Each row is followed by its group and then its class within the group.
-.15; .10; .16; -.18; .00; -.07; .25; .06; .06; -.06; .07; -.14; -.01; .01; .03; .19; -.13; -.11; -.27; -.08; -.15; .15; .05; .14; -.04; -.09; -.07; -.08; .05; -.10; .09; -.10; .18; .01; .31; -.03; -.08  <80>/Bip
.00; .12; .08; -.23; .01; -.07; -.11; .08; -.10; .01; -.07; -.57; .09; .14; -.03; .10; -.05; .10; -.12; -.10; -.35; .23; -.14; .09; .20; -.12; -.04; .15; .06; .04; .19; -.18; .03; -.04; -.10; .04; .04  <79>/niron
-.11; -.08; .19; -.06; .17; .05; .16; .10; -.04; -.01; .12; .02; -.05; .05; .09; .17; .14; .08; -.14; -.11; -.25; .13; -.08; .13; .12; -.19; -.08; .01; .09; -.05; .01; .10; .20; .02; .11; -.15; -.08  <80>/mator
-.01; .10; .14; -.09; -.18; .04; -.02; -.02; -.01; -.08; .06; -.15; .02; .13; .05; .13; .03; .00; -.29; .03; -.17; -.04; .19; -.08; .11; -.07; -.13; .10; -.07; .01; .06; -.11; .09; .00; .50; -.14; .02  <80>/Pel
-.02; .01; .22; -.12; .00; -.14; .04; .05; -.09; -.02; .06; -.18; -.02; -.08; -.02; .21; .14; .08; -.23; -.08; -.29; .02; -.05; .10; .12; .00; -.07; -.09; -.01; -.05; .11; -.02; .18; .08; .21; -.07; -.06  <80>/Bip
.07; .03; .03; -.24; -.08; -.08; .18; .11; -.15; -.07; -.01; -.34; .11; -.01; .02; .21; -.02; .13; -.21; -.11; -.55; .31; -.03; .01; .26; -.12; -.08; .04; -.01; .11; .12; -.18; .01; -.01; .00; .04; -.02  <79>/Subo
-.03; .05; -.02; -.26; -.06; -.11; -.10; .09; -.23; -.11; -.09; -.48; .10; .10; -.02; .05; -.22; -.05; -.05; -.13; -.24; .23; -.05; .01; .12; .04; -.06; .08; -.02; .08; .19; -.09; -.12; -.13; -.10; .14; -.03  <79>/niron
.01; .14; -.01; -.30; -.07; -.09; .03; .06; -.07; -.03; -.03; -.63; .10; .10; -.03; .18; -.26; .00; -.27; -.02; -.33; .28; .01; .13; .17; -.20; -.23; .16; -.02; .00; .24; -.15; -.03; -.06; -.03; .15; .00  <79>/niron
.04; .03; .03; -.29; -.13; -.06; -.01; .00; -.07; -.05; -.05; -.52; .04; .08; .03; .17; -.13; -.07; -.24; -.03; -.39; .25; .05; -.03; .06; -.06; -.10; .10; .01; .04; .17; -.18; -.07; -.02; .04; .05; .07  <79>/Subo
.05; .13; .01; -.08; -.08; -.20; -.11; .02; -.16; .01; -.07; -.53; .07; -.01; -.02; .09; -.24; -.41; -.21; -.04; -.33; -.27; -.05; .05; .32; .03; .12; .03; .04; .06; .14; -.23; .00; -.01; -.09; .30; .01  <79>/Subo
.09; .10; .06; -.29; -.12; .05; -.07; .14; -.13; -.07; .09; -.65; .08; .16; -.05; .18; -.05; .01; -.11; -.06; -.44; .26; -.09; .05; .56; -.02; -.08; .19; .00; .04; .12; -.25; -.07; .06; -.01; .07; -.04  <79>/niron
-.05; -.07; .22; -.14; .04; .02; .08; .03; .01; -.12; .02; -.13; .02; .08; .00; .14; -.08; .03; -.25; -.12; -.27; .05; .07; .16; .14; -.12; -.17; -.08; -.03; -.04; .07; .11; .04; .03; .28; -.20; -.03  <80>/mator
-.13; .04; .47; -.10; .09; -.09; .17; .15; .00; -.07; .02; -.14; -.04; .00; -.09; .06; -.17; -.04; -.18; -.10; -.11; -.03; .07; .17; .14; -.06; -.05; -.12; .06; -.17; .14; .09; .22; -.03; .25; -.03; -.07  <80>/Bip
-.13; -.06; .20; -.25; -.02; .09; .14; .14; .11; -.20; .10; -.14; .02; .07; .03; .15; -.19; -.19; -.21; -.11; -.24; -.02; .08; .12; .05; -.17; -.12; -.05; .10; .01; .02; -.06; .08; -.05; .37; -.09; -.03  <80>/mator
